In the rows, zero is written as 128.
Each name stands for a flat space through zero: a line, a plane or more. A row that begins with a name and a colon came from that space; any other row is followed by the name of the space it lies nearest, among the names in its block.
mepirnuzaz: [ 96  84 105 145 110 127 100 203 124  94 106 156 114 116  76 156 142 137
 119 125 121 162 133 158 121 158 145 120 109  89  85  83 105]
rofomkanaz: [168 178 163  94 149 134 123  91 152 117 124 130 155  86 167 139 129 152
 139 130  85 114 183 105 122  88 163 104 141 171 108 175 149]
landugo: [124 178 121 103 147 165 142 105 152 115 102 132 150 138 162  97 124 125
 137 136 120 168 166 118 126  76 122 147 105 178 151 133  95]
miteldisup: [128  98 126 116 114 125 141 109 151 125 121 156 147 151 116 113 158 136
 129  88 125 107 146 129 162 146 158 127 129 119 141 125 123]
rofomkanaz: [115 125 119 149 123 117 104 119 125 115 143 149 111 110 127 120 142 115
  70 154 125 124 118 123  68 107 159 111 102 104 110 156 116]
miteldisup: [148 100 141 121 132 125 111 133 134 126 142 139 128 119 119 137 140 127
 111 118 116  94 153 135 121 164 145 104 141 127 114 125 126]
landugo: [143 117 144 126 127 105 147 103 124 160 153 105 125 137 153 134 127 121
 134 142 154 100 114 114 118 129 123 120 135 127 110 143 159]
rofomkanaz: [119 136 137 121 132 132 108 118 122 122 129 137 138 114 124 128 114 137
 123 114 108 143 119 121 152 130 135 141 151 120 157 149 137]
miteldisup: [107 114 133 143 147 140  79 108 109 140 168 138 123 123 125 105 107  91
  49 134 128 112  93 136 102 170 121 131 164 103 186 154 107]
landugo: [135 120 121 125 120 125 105 119 134 108 128 162 131 116 114 111 171 124
  87 127 106  96 153 125 102 132 183 109 104 134 126 136  98]
rofomkanaz: [129 132 129 114 132 132 133 143 122 136 121 111 135 131 138 135 130 125
 149 145 140 137 136 128 129 129 122 135 121 152 116 107 122]
miteldisup: [135 130 113 142 122 126 141  95 120 137 145 128 108 157 127  86 134 109
 109 124 139 109 105 114 122 120 108 142 110 131 176 137 115]
mepirnuzaz: [ 80 117 103 152 127 149 116 150 132 112 116 148 124 140 107 118 112 116
  98 122 135 172 106 153 122 133 112 142 127  91 147 115 100]
landugo: [175 133 151  68 131 116  96 138  80 128 136 106 119 109 132 128 135 147
 188 137  97 152 158  66 182 131 130 173 115 206 166 121 141]
rofomkanaz: [111 155 145 145 136 120  79  73 111 125 159 151 134  87 131 114 109 124
  56 123  93 112  81 112 116 119 161 129 169  89 186 211 146]
mepirnuzaz: [143 155 134 112 146 153 145 137 138 126 114 107 132 134 143 131  98 136
 171 124 123 158 152 129 151 115  83 140 137 162 136 113 129]
miteldisup: [ 81 124 118 154 123 121 123 178 131 126 107 125 140 103 123 177 130 127
 114 164 151 141 107 170  82 128 154  99 127  86  44 109 128]
miteldisup: [146 149 150 106 138 122 124 140 127 133 121 110 146  94 150 164 133 141
 152 153 120 118 154 125 116 120 152 108 135 156  77 130 146]
miteldisup: [117 149 117 129 133 142 132 129 113 123 124 114 108 143 131 109  91 128
 151 129 130 192 109 109 152  98  74 173 118 138 175 128 128]
rofomkanaz: [172 138 164 102 135 101 105  82  94 157 168 109 131 104 148 124 136 127
 124 135 111  70 118  87 140 144 152 130 155 159 163 170 160]
mepirnuzaz: [153 150 167  88 136 114 122 127 147 105 118 127 137  76 164 175 114 176
 175 139  92 187 187  86 134  65 158 120 122 148  57 172 183]
landugo: [131  75 135 161  92  63 153  70 144 154 169 148 117 137 135 131 173 124
  76 127 160  47  94 115  81 123 191  82 114  57  72 182 176]
landugo: [142 131 133 131 114  95 131 125  84 148 146  96 101 125 127 135 118 134
 160 143 137 130  84  95 146 118 108 154 122 131 143 137 166]
mepirnuzaz: [154 180 143  99 152 151 169  85 139 154 125  90 145 151 181 106 100 125
 175 132 139 138 143 108 154  91  80 152 138 188 163 137 137]
miteldisup: [127  99 107 145 116 124 142 153 127 122 130 128  96 154 111 121 130 121
 133 130 148 146 127 130 116 130  99 133  96 116 115  99 117]
mepirnuzaz: [123 158 123 140 153 163 170 113 118 166 137  73 115 180 151 101  53 104
 166 121 167 162  80 136 167 130   4 175 165 142 207 110 133]
landugo: [122 110 128 118 116 121 102 160 109 104 118 141 118 113  95 143 121 155
 155 106 100 174 128 113 176 137 130 155 130 117 143 121 141]
mepirnuzaz: [108  67 100 170 107 119 105 133 117 117 155 164  89 155  76  96 138 105
  63 103 135 112  90 140 115 173 120 131 118  68 170 122 103]
miteldisup: [119  90 122 134 126 127 118 157 127 126 136 131 113 135 117 137 129 117
 114 137 143 140 133 139 109 152 120 122 119 113 104 105 117]
landugo: [138 141 113 146 113 116 131 128 111 123 124 129 113 126 107 117 146 130
 128 127 121 100 108 126 125 122 134 127 111 128 143 124 122]
landugo: [141 107 121 141 107 115 143 132 143 116 118 149 127 133  96 132 154 145
 135  91 116  88 135 142 147 147 149 107 129 105 117 119 135]
mepirnuzaz: [ 82 101 112 179 131 146  79 190 125  87 126 159  99 101  68 154  81 131
  79 107 103 177  96 175 117 165  99 119 162  42 130 122 119]
miteldisup: [ 90 135 119 153 123 130 125 171 136 112 100 134 138 104 110 169 115 142
 129 133 127 154 111 165 117 124 138 111 140  84  78 117 135]
rofomkanaz: [115 191 121 132 144 151 146 139 126 137  98  99 153 119 146 137 113 124
 151 151 135 128 115 154 122 108 112 128 139 155 125 111 115]
mepirnuzaz: [ 68 118  99 155 123 142 118 159 123 122 112 140 133 139 106 126 121 111
  99 134 148 160  90 163 118 141 124 140 127  88 135 104  98]
rofomkanaz: [101  96 120 163 121 127 112 100 163  98 146 183 110 128 112 111 121 126
  52 100 114 146 124 133  94 115 144 109 126  53 129 178 127]
rofomkanaz: [194 144 146  77 129 125 152 151 145 114 100 113 136 113 146 153 162 162
 208 135 105 120 220 105 141 104 149 109  92 209  62  97 135]
landugo: [135 127 144  98 128 119 133 113 125 132 131 120 131 130 150 131 117 144
 164 126 126 171 140  91 161 102 124 156 123 146 134 145 156]
rofomkanaz: [160 127 112 134 107 103 133 157 109 118 121 122 100 120 110 133 175 131
 143 155 127  92 143 118  94 118 152 109  71 155  84  99 115]
mepirnuzaz: [ 81 201  95 123 163 205 183 173 129 159  66  65 174 181 152 116  81  98
 197 148 182 173 105 192 165 133  29 172 150 189 171  32  68]
[112 200  86 140 133 178 142 142 144  85  70 146 136 136 107  91 127 134
 140 112  97 163 142 150 139  82 108 148  99 159 177 101  68] | landugo
[103 147 125 130 132 148 109 133 157  83 100 168 141 101 117 134 114 154
 115 105  87 184 153 134 134  94 149 127 131 104 124 154 123] | rofomkanaz
[119 142 141 100 163 170 121 150 138 132 119 108 149 130 154 138  86 121
 149 137 132 180 157 141 142 139  85 143 156 161 135 106 113] | landugo
[120 171 123 139 125 137 100 129 150  68  97 176 132  75 108 135 132 163
 105 112  63 158 154 127 114  75 176 111 116 109 116 170 124] | rofomkanaz
[108 140 155 123 158 140  72 151 113 130 140 121 148  74 139 168  94 122
  94 155 110 139 122 147 104 156 141 112 181 117 111 147 134] | miteldisup
[173 114 129 143 124 132 173 142 153 142 117 116 137 151 102 140 148 133
 160  85 133  26 147 178 151 191 110  81 161 132 109  78 128] | landugo
[106 170 106 127 130 151 132 101 152 100 103 157 140 131 142  91 142 125
 102 134 114 161 146 120 104  66 151 138  88 142 146 149  90] | landugo
[144  79 121 123 107 114 127 148 140 102 127 156 104 137 100 129 152 146
 139 104 116 142 164 115 139 134 140 124  95 117 104 114 129] | rofomkanaz
[152 146 139 126 126 109 121 110  89 154 146 102 126 119 128 124 135 122
 136 136 126  74  94 114 142 147 131 134 146 149 163 136 143] | rofomkanaz
[161 120 141 141 102  57 136  86  70 176 181  87  88 125 146 127 147 118
 130 169 159  69  61  73 104 112 138 134 106 126 125 167 185] | landugo
[126 123 139 106 136 129 113 130 122 132 133 124 136 120 144 134 127 126
 131 144 129 149 142 114 127 127 138 137 126 145 122 131 128] | rofomkanaz
[101 141 117 150 126 119 114 118 109 132 141 126 113 120 136 120 120 111
  90 161 142 145  87 120  87 101 130 136 112 107 132 152 125] | landugo
[144 152 142 112 137 130 138  78 141 135 139 128 137 129 161 108 124 129
 124 127 121 125 140 102 127  94 133 132 128 148 147 168 139] | mepirnuzaz
[121 168 145 124 148 140 116  96 133 133 132 126 151 105 153 128 106 127
 109 133 113 127 120 127 123 111 136 126 160 130 148 168 137] | rofomkanaz
[197  77 142 132 116  91 170  87 133 170 179 107  96 169 140 111 159 109
 129 122 163  26 138 111 108 163 113  94 117 139 110 125 152] | rofomkanaz
[106  90 123 146 119 125  95 131 141  88 142 174  96 118 103 123 109 139
  84 106 103 191 132 114 118 113 129 134 117  69 132 164 135] | mepirnuzaz
[151 153 121 103 139 153 198 174 144 154  84  70 149 165 154 148 131 128
 227 148 171 125 168 158 146 129  76 125 113 201  76  40 113] | rofomkanaz
[165 115 154  73 138 134 131 104 155 129 129 138 156 132 155 122 154 139
 149 114 113 116 202 104 150 133 160 122 126 180 118 131 126] | landugo
[127 142 111 147 122 120 149 182 115 123 112  93  93 123 131 158 113 132
 168 174 152 172 122 131  91  89  88 127  84 134  62  94 135] | miteldisup
[164 157 140 141 142 121 189  92 125 191 152  61 126 159 176 125 113  99
 153 158 183  54  99 137 103 129  74 109 146 157 117 121 151] | landugo

Rows lie near named flat spaces through zero. A row that begins with a name and a colon came from that space; any other row is followed by the name of its block's space that it lies nearest.
gipafofek: [135 121 187 133 100 169 146 178  97 122 113 139 194 124  84  92 143  99
 130  92 147  90 108  86 188  99 151 139 109 107 196 126 118]
gipafofek: [134 143 147 144 138 142 111 115 161 125 134 115 101 137 106 104 149 156
 148 117 146 141 167 111 118 103 169 115 106 100 137 155  71]
gipafofek: [140 154 119 116 114  84 174 134  68 106 113 111 118  96 106 113 122 122
 103 123 130  94 115 106 169 153 149 147 120 106 189 107 177]
pevubbuker: [120 137 153 125  97 142 142 152 132 120 133 130 109 115 113 113 160 114
 133 142 118 136 135 137 135 135 125 110 110 129 142 106 147]
nivnuso: [148 180  77 101 124  53 150 112  77 103 136 101  58  80 141 126 105 136
 106 151 112 135 122 120 132 176 142 139 119 124 149 123 200]
nivnuso: [113 144 165 124 121 130 173 149  85 124 132  70 149  88 113 117 147  97
 132 126 125  85 132 149 186 111 145 108 102 105 152  96 178]
nivnuso: [113 109 155 131 184 145  94 132 167 188 171 152 217 181 145 174 140 149
 165 117 157 103 142 149  89 101 129 138 150 114  95 186  71]
gipafofek: [133 126 111 121 112 138 136 142  94 122 145 113 147 102 132 113 124 105
 116 108 124 112 102 122 133 116 144 127 109 143 151 109 153]
nivnuso: [138 128 151  93 120 120 129 195 113 145 177 147 173 116 112 149 172 126
 139 146 141 130 140 129  62 143 120 152 125 119 147 159 134]
pevubbuker: [135 178  82 103 124  75 130 126 124 127 184 127  51 101 148 122 181 147
 126 174 116 134 155 164  72 167 163 130 113 125 160 130 157]
nivnuso: [109 128 207 146 146 158 133 174 169 118 149 112 139 133  65  97 209 137
 162 130 166 132 192 122  99 106 144 102 110  83 148 150  79]
nivnuso: [158 169  25 119 131  69  91  51  88 102  74 180  21 142 163 117  13 139
  83 138  94 154  74  69 185 162 120 158 157 161 132 140 142]
pevubbuker: [125 179 103 130 191  70 114  88 161 136 193  78  80 116 150 141 140 182
 157 133 148 144 173 145  69 149 171 105 113 103  97 174 137]
nivnuso: [108  80 133 191 144 177 131  62 201 129  94  85 143 156 142 115 134 150
 136  81 141 119 146 160 141  85 154  95 126 128  92  91  70]
sufivgur: [120  88  85 148 120 166 123 121 103 106  97 131 126 128 132  77 151  83
  89 126 119  85 112 153 154  77 142 137 142 153 176  76  90]
sufivgur: [136 141 139 110  94 146 112 133 132 134 121 124  79 117 133 137 126 121
 140 164  97 166 148 144 131 114 114 116 110 133  97 132 118]
sufivgur: [132 124 131 124 111 119 157 169  87  79 120  97 130  76 105  92 140  94
 105 123 131 128 111 110 136 145 117 127 121 136 159  97 188]
pevubbuker: [125 126 111 135 142 115 130  99 150 133 132 115 110 136 135 143 125 153
 130 127 131 138 145 140  99 134 131 121 130 125 104 127 116]
sufivgur: [127 136 117 136 171 108 127  74 140 171 145 113 169 159 150 173  77 171
 145  85 146 104 124 119 132 121 155 128 127 109  97 158 111]
sufivgur: [125  80  93 140 128 160 111  90 131 135  79 137 128 157 140 138  93 118
 105 125 113 125 121 142 137  84 106 136 151 151  99 104  69]
gipafofek: [132 129 169 128  91 161 159 175 110 118 161 100 176  93  90  99 152 114
 136  77 146 118 115  94 126 117 161 107  74 121 169 110 155]
pevubbuker: [113 105 157 131 147 120 160 116  94 126  65 140 179 155  87 166  28 122
 113  89 139 120  92  61 191 139  61 127 153 122  91 121 150]
gipafofek: [130 140 175  94  99 125 152 219  74 121 147 206 181 133  56 119 133 104
 119 114 149 116  93  44 127 166  98 149 123 121 200 142 163]
pevubbuker: [128 113 117 141 135 164  90  97 166 150 120 128 102 155 147 125 151 138
 140 148 119 130 165 169 116  73 151 126 130 125 111 139  40]
nivnuso: [155 122 136 127 104 136 123 102 109 143  58 186 150 173 112 146  46 143
 115  98 125 124  93  60 197 123 119 167 143 118 142 148  86]
gipafofek: [132 133 164 145 103 158 149 131 138 139 132 110 153 126 112 105 165 135
 142  98 140  96 141 131 158 101 186 121  93 100 175 116 104]
pevubbuker: [131 112 123 161 134 106 156  71 195 119 122  55 122 111 157 160 112 184
 141  94 136 171 144 151  87 166 131 101 118 129  52 108 162]
gipafofek: [108  75 162 169 125 216  89 109 210 154 115 116 167 160 170 129 154 116
 160 122 118 139 139 191 137  67 123  98 133 151  63 117  67]
nivnuso: [139 140 110 114 172  89 103 121 148 169 178 135 164 144 172 174 141 164
 150 142 143 120 142 159  70 146 145 159 150 116 110 186 119]
pevubbuker: [152 151  78 112 119  68 143 134 109 110 162 121 114  88 159 126 143 141
 110 134 127 131 107 135  86 190 148 154 129 141 160 124 200]
nivnuso: [131  97 104 147 124 144 124  96 154 132 113 126 139 143 143 134 114 143
 119 103 130 133 120 134 111 118 132 129 133 143 110 112 101]
nivnuso: [130  78  87 152 118 168 114  96 142 117  96 151 131 157 115 112  92 132
  99  81 134 139 106  92 105  99 123 126 131 160 123 100  69]
sufivgur: [141 152 138  98 114 104 135 126 122 162 145 122 130 122 148 182 108 149
 147 146 112 142 135 142 121 149 121 135 118 117  95 150 153]
nivnuso: [140 115 187 130 137 158  95 171 167 156 140 171 190 165 118 133 179 142
 162 137 155 124 155 129 106 109 140 161 145  99 147 191  56]
pevubbuker: [158 116 187  96  95 108 146 163 150 135  89 134 114 131  81 186 147 173
 144 177 131 191 198 122  65 156  81 163 138  83  93 167  83]
gipafofek: [131 136 152 133 150 124 125 113 181 138 172  73 127 119 112 160 117 186
 166  93 155 185 171 106  47 132 139  90  90 110  57 165 114]
sufivgur: [141 132 149  94 154  94 111 183 117 158 153 162 173 138 144 162 191 127
 143 195 137 103 158 175  90 142 118 191 173  99 153 188 109]
sufivgur: [149 177 139  98 130  94 145 168  59 109 167  56 135  52 124 113 125 108
 135 125 132 117 124 112 149 129 162 128  90 107 155 151 202]
sufivgur: [101 116 155 152 104 144 160 127 149 108  96 130 115 126 129 111 150 104
 123 138 111 124 116 156 177 150 100 102 136 141 126  69 173]
pevubbuker: [114 145 125 121 102 133 161  88 105 150 118  84 107 112 146 157  85 120
 130 123  93 116 119 155 185 115 129  92  96 131  92  82 169]
pevubbuker: [135 104 113 146 163 136  85 123 155 120 113 165 135 163 129 109 139 137
 123 131 149 130 137 117 103 112 129 156 166 129 139 164  58]
sufivgur: [119 118 118 146 115 155 139 121 119 114 119  94 114 109 133  87 163 101
 116 128 119  97 133 163 159  90 160 114 113 131 159  84 120]
sufivgur: [119  80 100 145 101 179  98  70 202 168  92 193  90 206 144 158 130 159
 125 144 104 154 152 164  88  99 108 126 146 152  85 105  14]
gipafofek: [117 125 162 135 127 134 127 125 177 154 127 162 133 166 127 153 156 153
 150 145 131 134 153 148 115 143 117 128 140 113 114 140  99]
sufivgur: [110  94 124 148 130 144 128 103 165 144  99 170 140 176 140 143 135 133
 122 134 123 116 125 155 132 132 103 134 162 139 116 105  97]
gipafofek: [140 121 139 119 147 106 126 136 136 125 133  85 147 104 142 161 113 142
 141 134 134 160 141 136  93 143 104 133 136 124  73 156 152]
gipafofek: [135 144 108 108 118 101 147 139 104 128 162 116 125 102 128 137 131 134
 122 123 128 128 122 123  95 153 138 128 109 131 141 121 168]
pevubbuker: [124 116 115 111 131 115 134 115 127 148 114 153 106 158 104 164 121 149
 119 150 126 135 158 129  88 127 102 139 141 117 113 129  81]
[118  98 118 113 119 153 133 154  98 153 157 120 199 115 156 148 133  89
 122 121 117  95  96 166 120 105 116 131 127 157 121 103 155] | nivnuso
[148 123 106 119 116 105 131 108 151 137 128 112 101 122 146 158 143 165
 128 150 121 154 161 159  72 144 134 145 130 121 106 134 109] | pevubbuker
[126 141 114 135 124 126 134 102 156 138 158 103  99 123 137 130 148 156
 139 120 128 137 151 148  94 129 161 105 101 124 119 119 122] | gipafofek
[140 157 119 113 137  84 143 132  97 113 130 128 102 116 100 125 113 144
 118 129 139 130 134  89 123 154 135 140 124 107 155 144 144] | gipafofek
[124 133  68 129  96 169 102  97 102 139 128 164  86 143 152  90 118  95
 103 125  94  97  95 138 170  79 164 120 110 164 171  89  95] | sufivgur
[134 133 157 117 133 122 119 177 117 103 126 123 124 104 111 111 157 107
 133 161 133 144 144 126 121 134 107 139 140 119 136 151 139] | sufivgur
[117  87 100 180 158 155 103 108 190 105 140 132 153 146 150  85 156 135
 122  85 156 128 111 133  88 124 149 118 145 158 131 115 104] | pevubbuker
[143 162 111 134 142  89 136 118 119  96 134  90  73  96 116  90 158 146
 123 137 141 125 159 124 123 137 177 133 116  99 171 137 130] | nivnuso
[136 162 195  90 118 109 148 205  93 135 156 141 153 111  77 138 165 124
 149 153 144 123 153 101 121 148 123 144 114  85 168 169 147] | nivnuso
[143 141 121 110 139 131  97 141  89 114 123 112 114 107 124 117  87 107
 126 134 122 146 122  96 144  99 121 132 122 133 115 161 123] | sufivgur
[112 104  98 151 156 139 118 102 138 149 126 166 163 174 147 116 150 124
 115 117 139  67 115 155 140 105 153 147 159 132 168 115  81] | sufivgur
[137 172 164 102 103 122 128 182 123 125 174 121  96  93 114 110 195 122
 152 169 123 143 161 143 107 140 151 122  97 108 160 149 149] | pevubbuker
[117 113 134 139 113 166 131 126 102 115  91 135 131 134 107 100  99  92
 112 108 119 111 102 104 191  93 119 114 122 140 142  96 119] | nivnuso
[117 103 134 157 117 163 137 126 122 108 103 124 174 123 140  98 100  92
 115  82 126 108  69 112 192 121 121 114 129 159 134  88 168] | pevubbuker
[118 150 143 120 152  96 147 128 131 141 159  99 132 118 127 154 139 147
 146 135 138 123 151 144 109 147 133 116 121 105 111 141 156] | nivnuso
[123 135 120 136 142 131 115 111 148 146 146 152 131 155 134 127 136 145
 136 118 137 115 131 127 119 123 151 128 128 124 140 141  99] | sufivgur
[140 133  82 118 154 127  50 132 153 124 149 161  67 138 165 109 165 123
 131 193 115 161 155 163  71 111 127 149 158 149 119 176  71] | gipafofek
[113 107 135 148 137 133 149  91 141 138  97  98 149 137 144 150 104 131
 129 114 123 112 125 154 164 120 116 116 138 126  91 101 136] | sufivgur
[126 163 117 123 143 116 114 109 126 139 152 106  92 119 148 125 132 133
 142 144 119 122 144 149 140 116 158 115 113 118 124 143 130] | pevubbuker
